Below is a small trained network, with its code and all its weights. Each question gives an input and a target symbol and asks what happens when units are switched off, that is, made to give their printed mean instead of their output.

import numpy as np


def w(rows, s, z=0):
    codes = np.array(rows[::2]) - 128.0
    scale = np.full(codes.shape[1], s)
    scale[-1] = z or s
    return codes * scale


def f(y):
    return np.maximum(y, 0)


def softmax(a):
    e = np.exp(a - a.max(-1, keepdims=True))
    return e / e.sum(-1, keepdims=True)


def log_softmax(a):
    a = a - a.max(-1, keepdims=True)
    return a - np.log(np.exp(a).sum(-1, keepdims=True))


def net(x, mask):
    ids = ['Φελμξψ'.index(c) for c in x.split()]
    T = len(ids)
    res = E[ids] + P[:T]
    u = 0
    for l in range(2):
        q, k, v = (res @ M[l].T for M in (Q, K, V))
        z = softmax(np.where(np.tri(T) > 0, q @ k.T / 4**0.5, -1e9)) @ v
        res = res + np.where(mask[u], z, O[l][:, -1]) @ O[l][:, :-1]
        u += 1
        y = f(res @ A[l][:, :-1].T + A[l][:, -1])
        res = res + np.where(mask[u : u + 12], y, B[l][:, -1]) @ B[l][:, :-1]
        u += 12
    return log_softmax(res[-1] @ U[:, :-1].T + U[:, -1])


Q, K, V, O, A, B = {}, {}, {}, {}, {}, {}
E = w([
[183,155,155],'Φ',
[135,190,206],'ε',
[57,89,134],'λ',
[172,50,135],'μ',
[161,95,58],'ξ',
[69,5,215],'ψ',
],0.014)
P = w([
[255,219,43],'0',
[36,43,29],'1',
[84,104,61],'2',
[88,119,93],'3',
[102,117,95],'4',
[117,136,128],'5',
[106,118,142],'6',
[135,151,147],'7',
[126,102,194],'8',
[131,131,185],'9',
[152,168,205],'10',
[133,104,188],'11',
],0.0044)
Q[0] = w([
[90,148,220],'0.h1',
[115,254,100],'0.h1',
[218,142,153],'0.h1',
[137,191,157],'0.h1',
],0.0091)
K[0] = w([
[103,103,45],'0.h1',
[78,2,44],'0.h1',
[207,170,218],'0.h1',
[123,63,97],'0.h1',
],0.0061)
V[0] = w([
[131,222,108],'0.h1',
[92,1,210],'0.h1',
[81,167,68],'0.h1',
[160,80,82],'0.h1',
],0.0078)
O[0] = w([
[56,184,109,51],'0.h1',
[89,2,148,225],'0.h1',
[84,125,194,2],'0.h1',
[129,102,20,175],'0.h1',
],0.0058,0.0018)
A[0] = w([
[99,215,217,3],'0.n1',
[106,70,226,165],'0.n2',
[134,103,181,159],'0.n3',
[235,117,148,197],'0.n4',
[80,203,181,122],'0.n5',
[107,102,209,123],'0.n6',
[187,127,120,58],'0.n7',
[152,114,103,74],'0.n8',
[173,142,77,210],'0.n9',
[127,2,85,246],'0.n10',
[251,123,32,126],'0.n11',
[230,127,164,49],'0.n12',
],0.0089,0.0027)
B[0] = w([
[131,102,142,141],'0.n1',
[254,190,83,215],'0.n2',
[125,165,157,174],'0.n3',
[157,182,75,199],'0.n4',
[157,147,145,141],'0.n5',
[131,171,62,178],'0.n6',
[140,122,98,143],'0.n7',
[238,120,91,136],'0.n8',
[126,190,136,169],'0.n9',
[158,184,210,254],'0.n10',
[182,155,89,197],'0.n11',
[61,86,118,163],'0.n12',
],0.007,0.0083)
Q[1] = w([
[116,43,88],'1.h1',
[115,6,87],'1.h1',
[56,66,119],'1.h1',
[132,76,133],'1.h1',
],0.012)
K[1] = w([
[48,124,58],'1.h1',
[76,63,150],'1.h1',
[99,5,120],'1.h1',
[88,101,159],'1.h1',
],0.015)
V[1] = w([
[54,190,47],'1.h1',
[144,147,44],'1.h1',
[98,151,56],'1.h1',
[102,26,1],'1.h1',
],0.009)
O[1] = w([
[112,211,200,130],'1.h1',
[185,165,198,220],'1.h1',
[87,155,252,145],'1.h1',
[254,95,237,7],'1.h1',
],0.0076,0.011)
A[1] = w([
[196,139,244,68],'1.n1',
[201,120,99,45],'1.n2',
[170,113,21,129],'1.n3',
[175,124,80,155],'1.n4',
[108,70,142,115],'1.n5',
[139,86,183,91],'1.n6',
[140,168,133,190],'1.n7',
[143,141,255,55],'1.n8',
[222,192,125,190],'1.n9',
[70,159,110,241],'1.n10',
[126,175,72,254],'1.n11',
[47,33,172,193],'1.n12',
],0.0079,0.005)
B[1] = w([
[168,115,43,220],'1.n1',
[132,134,71,150],'1.n2',
[115,176,183,211],'1.n3',
[197,111,176,175],'1.n4',
[70,154,145,129],'1.n5',
[122,171,82,140],'1.n6',
[2,85,182,195],'1.n7',
[114,114,8,204],'1.n8',
[120,84,143,247],'1.n9',
[80,58,185,199],'1.n10',
[152,93,186,239],'1.n11',
[16,16,206,131],'1.n12',
],0.0056,0.012)
U = w([
[124,165,192,187],'Φ',
[77,164,83,56],'ε',
[107,2,201,203],'λ',
[185,45,219,164],'μ',
[166,202,93,4],'ξ',
[133,69,78,166],'ψ',
],0.008,0.0029)

Each question gives the input, a string of symbols that net reads in full, and the target symbol t.
The units are the heads (4 rows each of Q, K, V and O) and the neurons (one row each of A and B). Each row of codes is followed by its name. A weight is (code - 128) times the scale printed after its matrix; where a second scale follows, it is the last column's (O, A, B and U).
mask holds one flag per unit, layer by layer, with each layer's heads first. A switched-off unit (its flag False) gives its mean, the last column of its rows in O or B, instead of its output. The means were averaged over made-up inputs and are rounded, as every weight is.
A unit's drop is (log p(t) with every unit on - log p(t) with that unit switched off) / (log p(t) with every unit on - log p(t) with every unit switched off).
The circuit of an input: a set's keep is (log p(t) with only the set's units on - log p(t) with every unit switched off) / (log p(t) with every unit on - log p(t) with every unit switched off). Starting from the 12 units with the biggest drops (on a tie, the unit counted first), units are removed one at a time, each time the one whose removal leaves the highest keep (on an exact tie, the one counted first), for as long as the keep stays at least 0.8.
circuit, biggest first: the units of the circuit, biggest drop first
most important unit: the unit with the biggest drop
top k neurons: the k neurons with the biggest drops, biggest first
k most important neurons of layer l: the k neurons of layer l with the biggest drops, biggest first
drop when u is switched off: that unit's drop, to one decimal
input ψ Φ μ ε, target ψ: most important neuron of layer 0 : [0.n10]
input Φ ξ ψ Φ μ, target Φ: 3 most important neurons of layer 0 : [0.n9; 0.n10; 0.n4]
input μ ε ψ ψ Φ, target μ: circuit, biggest first : [0.n11; 0.h1; 1.h1]
input ε Φ Φ Φ μ ε ψ, target ε: 3 most important neurons of layer 0 : [0.n2; 0.n5; 0.n6]
input Φ μ ξ ψ μ ξ ξ μ ψ, target Φ: top 3 neurons : [0.n2; 0.n6; 0.n9]
input ψ ψ ψ Φ, target ψ: circuit, biggest first : [1.h1; 0.n10; 0.h1]
input Φ Φ λ λ ξ μ λ ξ Φ Φ ξ, target Φ: 2 most important neurons of layer 1 : [1.n8; 1.n1]
input μ μ Φ Φ ε ψ Φ ξ Φ Φ ξ, target μ: 3 most important neurons of layer 0 : [0.n10; 0.n11; 0.n4]
input Φ μ ε μ ξ ξ, target Φ: 2 most important neurons of layer 0 : [0.n10; 0.n9]
input μ μ ε, target μ: circuit, biggest first : [1.h1; 0.h1; 0.n11]
input ξ ξ Φ ε λ ψ λ Φ ε, target ξ: 3 most important neurons of layer 1 : [1.n8; 1.n1; 1.n10]
input μ Φ ε Φ, target μ: top 3 neurons : [0.n11; 1.n8; 0.n10]
input ψ Φ Φ ξ ψ μ ε ψ ε, target ψ: circuit, biggest first : [1.h1; 0.h1]
input ψ μ μ ψ ψ ξ ψ μ ψ Φ, target ψ: top 3 neurons : [0.n10; 0.n2; 0.n12]
input ε ψ μ ε Φ ξ ε ψ Φ, target ε: most important unit : 1.h1
input μ ψ Φ ψ μ ξ, target μ: circuit, biggest first : [1.h1; 0.h1; 1.n8]
input Φ ψ ξ μ, target Φ: circuit, biggest first : [0.h1; 1.h1; 0.n10]
input ε μ ε λ, target λ: 2 most important neurons of layer 0 : [0.n4; 0.n11]
input ε ε ξ μ Φ ψ μ, target ε: 2 most important neurons of layer 0 : [0.n5; 0.n4]
input ξ ψ ψ ψ, target ξ: top 2 neurons : [0.n2; 1.n8]
input ε Φ λ, target λ: 2 most important neurons of layer 1 : [1.n12; 1.n10]
input ε λ Φ ξ λ μ, target ε: most important unit : 0.h1
input ψ ε ξ ψ μ ψ Φ Φ ψ, target ψ: drop when 0.h1 is switched off : 0.3
input Φ ψ ψ, target Φ: drop when 0.n10 is switched off : 0.1
input ε ψ μ Φ ψ ψ ψ ε, target ε: drop when 0.n5 is switched off : 0.4
